Here is a tiny trained network, its code and every weight. The questions are about switching its units off for an input and a class, where a switched-off unit gives its printed mean instead of its output.

import numpy as np


def w(rows, s, z=0):
    codes = np.array(rows[::2]) - 128.0
    scale = np.full(codes.shape[1], s)
    scale[-1] = z or s
    return codes * scale


def norm(h):
    return h / np.sqrt((h * h).mean(-1, keepdims=True) + 1e-5)


def f(y):
    return np.maximum(y, 0)


def log_softmax(a):
    a = a - a.max(-1, keepdims=True)
    return a - np.log(np.exp(a).sum(-1, keepdims=True))


def net(x, mask):
    res = np.array(x, float).reshape(1, 8) / 4 @ E
    u = 0
    for l in range(2):
        y = f(norm(res) @ A[l][:, :-1].T + A[l][:, -1])
        res = res + np.where(mask[u : u + 10], y, B[l][:, -1]) @ B[l][:, :-1]
        u += 10
    return log_softmax(norm(res)[-1] @ U[:, :-1].T + U[:, -1])


A, B = {}, {}
E = w([
[188,179,60,165,144],'x0',
[195,169,215,36,191],'x1',
[164,2,117,58,8],'x2',
[43,182,179,66,85],'x3',
[208,209,231,157,142],'x4',
[109,22,236,183,205],'x5',
[31,153,61,27,113],'x6',
[94,133,145,195,192],'x7',
],0.0093)
A[0] = w([
[152,94,127,153,234,118],'0.n0',
[93,13,118,174,114,132],'0.n1',
[111,125,128,108,181,105],'0.n2',
[57,178,133,205,171,2],'0.n3',
[116,103,177,127,137,79],'0.n4',
[92,175,112,140,180,24],'0.n5',
[145,174,111,203,108,105],'0.n6',
[82,106,95,98,3,85],'0.n7',
[103,99,51,184,147,27],'0.n8',
[85,169,168,165,150,41],'0.n9',
],0.016,0.0069)
B[0] = w([
[162,162,173,20,187,230],'0.n0',
[180,13,115,212,110,254],'0.n1',
[104,155,85,136,169,162],'0.n2',
[6,167,95,125,40,198],'0.n3',
[157,120,122,191,134,166],'0.n4',
[32,129,127,145,140,169],'0.n5',
[89,171,161,181,165,208],'0.n6',
[110,87,67,91,130,246],'0.n7',
[254,109,234,113,165,189],'0.n8',
[109,188,124,149,36,176],'0.n9',
],0.011,0.007)
A[1] = w([
[187,161,236,121,92,92],'1.n0',
[10,142,192,110,163,146],'1.n1',
[128,147,82,55,129,52],'1.n2',
[186,177,43,204,130,128],'1.n3',
[222,104,92,79,69,129],'1.n4',
[105,80,165,177,192,3],'1.n5',
[108,133,59,133,135,139],'1.n6',
[137,207,120,152,137,176],'1.n7',
[132,112,137,155,194,116],'1.n8',
[116,75,215,143,162,47],'1.n9',
],0.014,0.007)
B[1] = w([
[190,87,190,207,109,220],'1.n0',
[61,165,125,201,149,254],'1.n1',
[105,155,223,80,109,175],'1.n2',
[169,182,168,226,99,210],'1.n3',
[2,160,167,170,102,237],'1.n4',
[251,159,160,165,64,162],'1.n5',
[210,206,168,137,108,195],'1.n6',
[155,92,166,227,142,244],'1.n7',
[193,187,145,118,129,184],'1.n8',
[190,180,179,185,106,189],'1.n9',
],0.01,0.0068)
U = w([
[47,226,135,180,150,179],'0',
[68,172,80,6,73,33],'1',
[194,158,140,78,239,3],'2',
[83,4,73,141,116,112],'3',
[210,133,187,223,148,194],'4',
],0.019,0.0079)

Each question gives the input, the list of numbers given to net, and the class t.
The units are the neurons (one row each of A and B). Each row of codes is followed by its name. A weight is (code - 128) times the scale printed after its matrix; where a second scale follows, it is the last column's (A, B and U).
mask holds one flag per neuron, layer by layer. A switched-off neuron (its flag False) gives its mean, the last column of its row in B, instead of its output. The means were averaged over made-up inputs and are rounded, as every weight is.
A unit's drop is (log p(t) with every unit on - log p(t) with that unit switched off) / (log p(t) with every unit on - log p(t) with every unit switched off).
The circuit of an input: a set's keep is (log p(t) with only the set's units on - log p(t) with every unit switched off) / (log p(t) with every unit on - log p(t) with every unit switched off). Starting from the 12 units with the biggest drops (on a tie, the unit counted first), units are removed one at a time, each time the one whose removal leaves the highest keep (on an exact tie, the one counted first), for as long as the keep stays at least 0.8.
circuit, biggest first: the units of the circuit, biggest drop first
top k neurons: the k neurons with the biggest drops, biggest first
k most important neurons of layer l: the k neurons of layer l with the biggest drops, biggest first
drop when u is switched off: that unit's drop, to one decimal
input [7,2,1,3,-6,-6,-6,-1], class 0: circuit, biggest first : (1.n4)
input [-1,3,-6,-6,6,-7,-1,4], class 0: top 2 neurons : (0.n1; 0.n8)
input [0,4,-4,4,2,6,3,-3], class 0: 3 most important neurons of layer 0 : (0.n1; 0.n8; 0.n2)
input [-3,-8,-1,-1,-2,-7,-1,0], class 4: 2 most important neurons of layer 0 : (0.n8; 0.n0)
input [-4,8,-8,-2,4,5,5,0], class 0: 2 most important neurons of layer 0 : (0.n1; 0.n8)
input [7,-6,4,0,-5,-6,1,-5], class 1: 2 most important neurons of layer 0 : (0.n7; 0.n1)
input [3,-2,-1,5,-5,-8,4,3], class 1: 2 most important neurons of layer 0 : (0.n7; 0.n6)
input [3,-5,-3,7,-4,5,3,-4], class 3: top 2 neurons : (0.n1; 0.n7)
input [-2,3,-1,3,2,-4,-3,7], class 0: drop when 1.n0 is switched off : 0.0
input [-1,-8,-8,8,7,7,-7,4], class 0: drop when 0.n3 is switched off : 0.6
input [1,-7,5,3,-1,-6,6,6], class 1: drop when 1.n7 is switched off : 0.2
input [6,4,-5,5,4,2,-1,1], class 0: drop when 0.n1 is switched off : 0.2
